Here is a tiny trained network, its code and every weight. The questions are about switching its units off for an input and a class, where a switched-off unit gives its printed mean instead of its output.

import numpy as np


def w(rows, s, z=0):
    codes = np.array(rows[::2]) - 128.0
    scale = np.full(codes.shape[1], s)
    scale[-1] = z or s
    return codes * scale


def norm(h):
    return h / np.sqrt((h * h).mean(-1, keepdims=True) + 1e-5)


def f(y):
    return np.maximum(y, 0)


def log_softmax(a):
    a = a - a.max(-1, keepdims=True)
    return a - np.log(np.exp(a).sum(-1, keepdims=True))


def net(x, mask):
    res = np.array(x, float).reshape(1, 3) / 4 @ E
    u = 0
    for l in range(2):
        y = f(norm(res) @ A[l][:, :-1].T + A[l][:, -1])
        res = res + np.where(mask[u : u + 11], y, B[l][:, -1]) @ B[l][:, :-1]
        u += 11
    return log_softmax(norm(res)[-1] @ U[:, :-1].T + U[:, -1])


A, B = {}, {}
E = w([
[155,133,157,171,125,249,53,195,112,116,114],'x0',
[207,125,43,130,86,57,121,159,127,196,138],'x1',
[131,64,83,123,178,161,83,129,223,132,116],'x2',
],0.011)
A[0] = w([
[100,180,198,155,148,201,82,181,101,88,130,85],'L0N0',
[180,111,145,215,85,140,141,155,132,154,116,95],'L0N1',
[61,145,160,90,128,136,168,125,101,76,102,154],'L0N2',
[149,180,94,123,106,115,109,129,101,170,99,131],'L0N3',
[157,170,148,123,83,131,134,112,71,145,130,157],'L0N4',
[173,153,125,118,92,115,106,206,131,162,105,1],'L0N5',
[182,101,122,150,90,120,63,247,105,184,157,83],'L0N6',
[138,117,143,117,158,147,109,119,195,159,139,83],'L0N7',
[189,152,86,165,77,127,120,151,100,179,147,91],'L0N8',
[73,144,59,46,134,93,150,98,121,162,138,114],'L0N9',
[151,66,56,105,144,128,90,129,196,154,124,110],'L0N10',
],0.011,0.0068)
B[0] = w([
[166,164,155,91,146,159,109,218,186,53,108,250],'L0N0',
[34,141,134,95,117,106,137,72,116,195,178,176],'L0N1',
[183,102,132,62,101,170,135,119,84,141,175,223],'L0N2',
[135,146,102,186,146,118,104,135,82,133,88,181],'L0N3',
[84,132,106,157,195,140,189,172,144,165,91,207],'L0N4',
[106,77,69,150,98,175,116,104,52,138,116,166],'L0N5',
[105,126,42,160,46,155,58,76,136,150,113,228],'L0N6',
[88,151,99,151,129,131,89,129,77,185,111,164],'L0N7',
[118,175,80,122,103,188,134,132,66,131,109,206],'L0N8',
[90,88,158,128,123,70,162,132,255,126,115,201],'L0N9',
[160,150,150,179,202,112,168,120,41,137,138,214],'L0N10',
],0.0099,0.011)
A[1] = w([
[108,157,110,144,210,161,89,56,94,99,119,25],'L1N0',
[146,181,120,167,116,199,33,187,144,101,155,119],'L1N1',
[126,161,130,72,214,166,125,120,74,95,108,17],'L1N2',
[76,64,110,110,146,189,121,119,181,119,74,93],'L1N3',
[116,70,143,92,130,95,138,1,79,160,180,20],'L1N4',
[209,105,71,107,57,84,146,105,144,142,102,78],'L1N5',
[132,147,178,32,18,117,126,121,245,49,146,99],'L1N6',
[120,151,121,139,188,19,172,149,125,162,148,147],'L1N7',
[148,140,93,132,78,106,110,132,128,142,94,153],'L1N8',
[118,111,150,72,127,198,70,185,129,32,118,5],'L1N9',
[187,114,74,216,143,109,52,69,67,134,176,64],'L1N10',
],0.0095,0.0022)
B[1] = w([
[175,89,152,163,109,126,77,165,148,132,94,171],'L1N0',
[90,124,132,111,123,12,182,12,122,126,148,255],'L1N1',
[132,130,128,132,81,117,73,182,143,131,124,193],'L1N2',
[160,116,98,188,115,115,145,130,70,169,110,173],'L1N3',
[86,89,165,118,92,170,110,86,168,160,202,180],'L1N4',
[127,117,174,160,92,169,49,204,128,93,74,161],'L1N5',
[135,114,74,38,29,212,133,147,121,94,173,209],'L1N6',
[177,130,176,116,209,106,132,68,136,110,184,221],'L1N7',
[97,141,128,128,179,178,87,132,131,108,124,172],'L1N8',
[94,192,122,160,162,82,165,169,150,117,89,245],'L1N9',
[147,88,154,77,95,164,168,205,155,80,123,203],'L1N10',
],0.011,0.0097)
U = w([
[212,8,125,201,178,167,72,208,122,159,102,100],'0',
[135,31,215,161,167,168,60,82,144,189,159,63],'1',
[77,34,141,27,41,163,168,70,188,122,230,158],'2',
[69,199,172,24,79,153,160,215,172,31,109,134],'3',
[168,90,162,127,248,47,209,53,152,167,182,156],'4',
[180,149,158,99,83,134,60,110,156,165,133,2],'5',
[111,116,5,158,59,226,84,137,39,191,79,146],'6',
[60,151,84,228,161,71,103,144,154,116,49,169],'7',
],0.013,0.0062)

Each question gives the input, the list of numbers given to net, and the class t.
The units are the neurons (one row each of A and B). Each row of codes is followed by its name. A weight is (code - 128) times the scale printed after its matrix; where a second scale follows, it is the last column's (A, B and U).
mask holds one flag per neuron, layer by layer. A switched-off neuron (its flag False) gives its mean, the last column of its row in B, instead of its output. The means were averaged over made-up inputs and are rounded, as every weight is.
A unit's drop is (log p(t) with every unit on - log p(t) with that unit switched off) / (log p(t) with every unit on - log p(t) with every unit switched off).
The circuit of an input: a set's keep is (log p(t) with only the set's units on - log p(t) with every unit switched off) / (log p(t) with every unit on - log p(t) with every unit switched off). Starting from the 12 units with the biggest drops (on a tie, the unit counted first), units are removed one at a time, each time the one whose removal leaves the highest keep (on an exact tie, the one counted first), for as long as the keep stays at least 0.8.
units of the circuit, in order: the units of the circuit, biggest drop first
unit that matters most: the unit with the biggest drop
k most important neurons: the k neurons with the biggest drops, biggest first
k most important neurons of layer l: the k neurons of layer l with the biggest drops, biggest first
drop of u: that unit's drop, to one decimal
input [-3,-4,-6], class 2: units of the circuit, in order => (L0N2)
input [-4,-3,-6], class 2: units of the circuit, in order => (L0N0 L1N4)
input [-2,-2,-5], class 2: 2 most important neurons of layer 0 => (L0N2 L0N0)
input [-2,-8,6], class 7: 2 most important neurons => (L1N9 L0N7)
input [-1,2,7], class 4: 3 most important neurons => (L0N10 L1N7 L0N8)
input [-1,5,7], class 0: 2 most important neurons of layer 1 => (L1N1 L1N10)
input [-3,6,5], class 0: 2 most important neurons of layer 1 => (L1N1 L1N5)
input [0,2,7], class 0: 2 most important neurons of layer 1 => (L1N1 L1N10)
input [-2,-3,3], class 1: 2 most important neurons of layer 0 => (L0N0 L0N6)
input [1,2,6], class 0: 2 most important neurons => (L0N10 L1N10)
input [-3,6,4], class 0: 2 most important neurons of layer 1 => (L1N1 L1N5)
input [-4,-8,1], class 2: 3 most important neurons of layer 0 => (L0N2 L0N0 L0N8)
input [-1,0,-2], class 4: 2 most important neurons => (L0N4 L0N6)
input [-2,4,4], class 0: units of the circuit, in order => (L1N5)
input [-2,-1,-8], class 4: 2 most important neurons => (L0N4 L0N0)
input [7,0,-5], class 7: 3 most important neurons of layer 0 => (L0N0 L0N4 L0N6)
input [-2,-3,4], class 1: 3 most important neurons => (L0N0 L1N4 L0N6)
input [8,1,8], class 7: 2 most important neurons of layer 1 => (L1N1 L1N6)
input [-4,-5,7], class 1: 2 most important neurons of layer 0 => (L0N0 L0N4)
input [-6,-2,5], class 4: unit that matters most => L0N10
input [-5,-7,-4], class 2: drop of L0N0 => 0.2
input [-7,-7,-5], class 2: drop of L1N7 => 0.0
input [3,-5,8], class 7: drop of L1N1 => 0.1
